Here is a tiny trained network, its code and every weight. The questions are about switching its units off for an input and a class, where a switched-off unit gives its printed mean instead of its output.

import numpy as np


def w(rows, s, z=0):
    codes = np.array(rows[::2]) - 128.0
    scale = np.full(codes.shape[1], s)
    scale[-1] = z or s
    return codes * scale


def f(y):
    return np.maximum(y, 0)


def log_softmax(a):
    a = a - a.max(-1, keepdims=True)
    return a - np.log(np.exp(a).sum(-1, keepdims=True))


def net(x, mask):
    res = np.array(x, float).reshape(1, 3) / 4 @ E
    y = f(res @ A[0][:, :-1].T + A[0][:, -1])
    res = res + np.where(mask, y, B[0][:, -1]) @ B[0][:, :-1]
    return log_softmax(res[-1] @ U[:, :-1].T + U[:, -1])


A, B = {}, {}
E = w([
[129,135,200,23,111,155,249],'x0',
[187,85,189,106,254,7,88],'x1',
[187,167,94,166,111,158,91],'x2',
],0.0087)
A[0] = w([
[154,193,27,169,55,192,119,185],'n0',
[139,135,38,250,165,115,2,165],'n1',
[146,170,89,162,92,188,111,180],'n2',
[169,145,167,78,161,109,143,158],'n3',
[122,131,131,123,134,136,219,191],'n4',
[65,114,135,107,62,195,224,236],'n5',
[168,109,211,20,130,104,173,189],'n6',
[144,87,196,79,234,19,118,220],'n7',
[127,136,116,119,156,156,130,99],'n8',
[131,133,63,134,89,187,152,253],'n9',
[134,109,185,111,225,21,133,202],'n10',
[149,103,218,94,213,44,107,207],'n11',
[125,132,67,253,160,103,46,156],'n12',
[145,106,84,201,121,115,10,145],'n13',
],0.0077,0.0041)
B[0] = w([
[9,188,199,133,18,167,107,232],'n0',
[160,76,115,244,62,124,47,237],'n1',
[50,158,209,149,24,132,127,196],'n2',
[138,149,128,97,179,134,94,174],'n3',
[95,142,134,42,137,133,168,185],'n4',
[35,157,146,22,61,95,206,244],'n5',
[93,205,125,46,216,218,149,220],'n6',
[184,80,70,93,213,141,119,240],'n7',
[131,133,129,124,131,117,121,129],'n8',
[55,165,178,91,63,150,119,214],'n9',
[210,54,85,104,214,119,92,222],'n10',
[207,80,74,95,246,157,117,225],'n11',
[162,81,112,221,88,78,39,215],'n12',
[152,109,101,254,82,122,61,204],'n13',
],0.0063,0.011)
U = w([
[150,117,99,23,255,163,146,163],'0',
[45,156,163,16,71,131,241,251],'1',
[174,68,52,180,171,83,84,119],'2',
[141,172,172,141,150,127,162,6],'3',
[96,132,140,214,56,141,82,160],'4',
],0.007,0.0021)

Each question gives the input, the list of numbers given to net, and the class t.
The units are the neurons (one row each of A and B). Each row of codes is followed by its name. A weight is (code - 128) times the scale printed after its matrix; where a second scale follows, it is the last column's (A, B and U).
mask holds one flag per neuron, in row order. A switched-off neuron (its flag False) gives its mean, the last column of its row in B, instead of its output. The means were averaged over made-up inputs and are rounded, as every weight is.
A unit's drop is (log p(t) with every unit on - log p(t) with that unit switched off) / (log p(t) with every unit on - log p(t) with every unit switched off).
The circuit of an input: a set's keep is (log p(t) with only the set's units on - log p(t) with every unit switched off) / (log p(t) with every unit on - log p(t) with every unit switched off). Starting from the 12 units with the biggest drops (on a tie, the unit counted first), units are removed one at a time, each time the one whose removal leaves the highest keep (on an exact tie, the one counted first), for as long as the keep stays at least 0.8.
units of the circuit, in order: the units of the circuit, biggest drop first
most important unit: the unit with the biggest drop
top k neurons: the k neurons with the biggest drops, biggest first
drop when u is switched off: that unit's drop, to one decimal
input [-2,-6,0], class 1: units of the circuit, in order	(n5, n9)
input [6,0,-5], class 0: units of the circuit, in order	(n0, n2)
input [1,1,2], class 0: units of the circuit, in order	(n1, n0)
input [-1,-7,4], class 1: most important unit	n5
input [6,1,1], class 0: top 2 neurons	(n0, n2)
input [7,1,3], class 0: top 3 neurons	(n0, n2, n6)
input [-3,0,-7], class 2: top 2 neurons	(n6, n5)
input [7,1,-1], class 0: drop when n0 is switched off	0.2
input [1,0,-8], class 0: drop when n0 is switched off	0.1
input [2,-6,5], class 1: drop when n4 is switched off	0.0
